Rows and roughly how far along a hidden order each lies, from 0 to 10
(in the rows, 100 means zero)
111 103 108 126 106 124 99 100 103 92 109 8 77 100 102 109 109 98 107
 113 113 104 114 102 => 8
99 93 106 134 111 100 109 108 119 91 109 91 94 114 101 101 108 102 92
 108 104 104 77 104 => 9
88 120 109 102 94 49 120 102 97 96 86 91 68 125 101 97 116 115 109 110
 108 88 135 95 => 5
88 93 112 139 108 66 100 110 100 104 89 170 109 110 104 100 100 97 89
 108 91 106 110 118 => 7
94 100 98 79 98 60 118 100 93 101 82 95 95 105 94 92 100 113 109 99 101
 93 135 98 => 3
106 102 96 77 103 119 111 100 96 86 96 103 94 108 104 98 100 95 91 104
 89 101 123 110 => 9
108 95 102 110 93 76 110 107 90 102 113 96 91 125 106 100 110 108 95 99
 93 95 78 95 => 7
85 96 98 98 110 93 114 97 121 99 91 137 109 101 100 94 97 100 94 105 92
 103 114 113 => 7
110 89 102 113 94 100 106 106 102 96 122 71 100 113 104 104 109 100 96
 105 89 97 97 93 => 8
105 117 115 99 99 87 101 94 94 109 99 13 65 96 91 108 110 114 118 114
 110 90 173 100 => 5
93 53 102 91 108 73 93 111 99 135 140 118 143 68 97 104 93 97 87 95 82
 109 55 74 => 2
90 110 91 87 89 95 110 94 96 99 104 123 109 109 100 99 102 103 111 96
 106 98 86 97 => 6
111 101 102 131 98 128 94 108 80 100 123 106 109 116 110 107 107 92 86
 102 96 106 44 108 => 10
90 103 108 91 108 61 102 107 100 113 93 106 100 89 95 95 98 111 97 96
 102 100 121 96 => 2
96 125 102 77 86 98 104 98 76 107 117 84 86 108 96 104 113 108 99 104
 101 98 97 87 => 6
90 100 104 135 102 45 105 104 105 99 94 152 98 118 107 92 106 104 89 96
 88 94 85 104 => 6
87 92 104 106 101 78 103 95 128 100 92 169 101 104 96 96 96 104 94 102
 89 94 111 104 => 6
87 90 105 41 100 54 118 104 102 130 130 60 104 76 82 100 98 123 106 101
 103 98 119 67 => 0

117 130 90 117 125 95 97 89 109 116 77 54 129 86 110 103 73 123 79 98
 108 => 0
142 115 73 153 107 66 114 105 101 107 121 80 76 104 20 84 117 165 87 77
 98 => 2
89 99 117 66 91 122 101 95 84 104 93 115 94 92 138 87 126 84 105 111 79 => 9
166 106 42 175 92 98 141 79 134 148 74 40 84 75 38 74 86 47 87 93 120 => 6
103 91 90 97 92 77 95 103 90 99 97 113 87 102 92 93 116 154 87 136 99 => 6
111 115 90 95 117 131 118 95 104 74 97 131 80 79 99 136 135 57 75 95 85 => 6
95 97 91 127 88 96 98 91 98 108 86 99 88 102 99 88 121 110 131 116 126 => 6
125 112 77 157 100 63 150 102 133 84 121 93 75 102 88 97 165 122 2 129
 57 => 6
101 112 88 106 104 64 73 93 120 109 84 71 98 108 70 96 57 124 85 98 127 => 3
111 105 69 137 89 83 57 104 87 108 95 59 93 108 41 65 101 142 143 85 121 => 4
72 75 87 80 95 98 79 106 74 95 95 66 106 109 102 67 94 187 117 148 113 => 9
107 92 83 134 101 104 114 95 91 123 89 90 105 97 120 71 103 103 119 93
 124 => 6
99 111 112 142 118 101 65 90 101 111 72 40 114 99 85 104 82 79 92 76 116 => 3
122 104 93 125 94 93 151 93 118 91 115 109 75 102 97 96 162 164 68 138
 88 => 4
100 93 87 108 87 114 102 98 102 96 95 81 76 93 26 92 86 155 148 128 113 => 6
83 111 85 145 116 79 142 99 116 63 123 126 72 111 99 112 166 140 54 133
 78 => 2
95 144 115 123 133 86 79 92 99 84 88 106 125 100 86 105 111 124 83 118
 115 => 0
84 82 101 116 95 98 82 100 90 110 85 70 104 103 94 72 95 97 86 118 91 => 8
143 110 56 153 92 77 92 98 103 126 95 41 99 108 29 72 96 152 132 79 114 => 3
101 85 88 105 89 130 94 89 97 115 75 73 104 88 132 71 98 50 115 97 85 => 9
91 85 77 76 109 104 78 100 85 88 85 93 101 95 127 82 124 82 113 98 78 => 10
52 77 82 93 99 130 79 107 69 71 108 103 105 113 125 58 146 133 153 120
 71 => 6
165 110 64 153 99 93 113 85 119 146 86 41 90 81 65 86 63 41 73 34 100 => 5
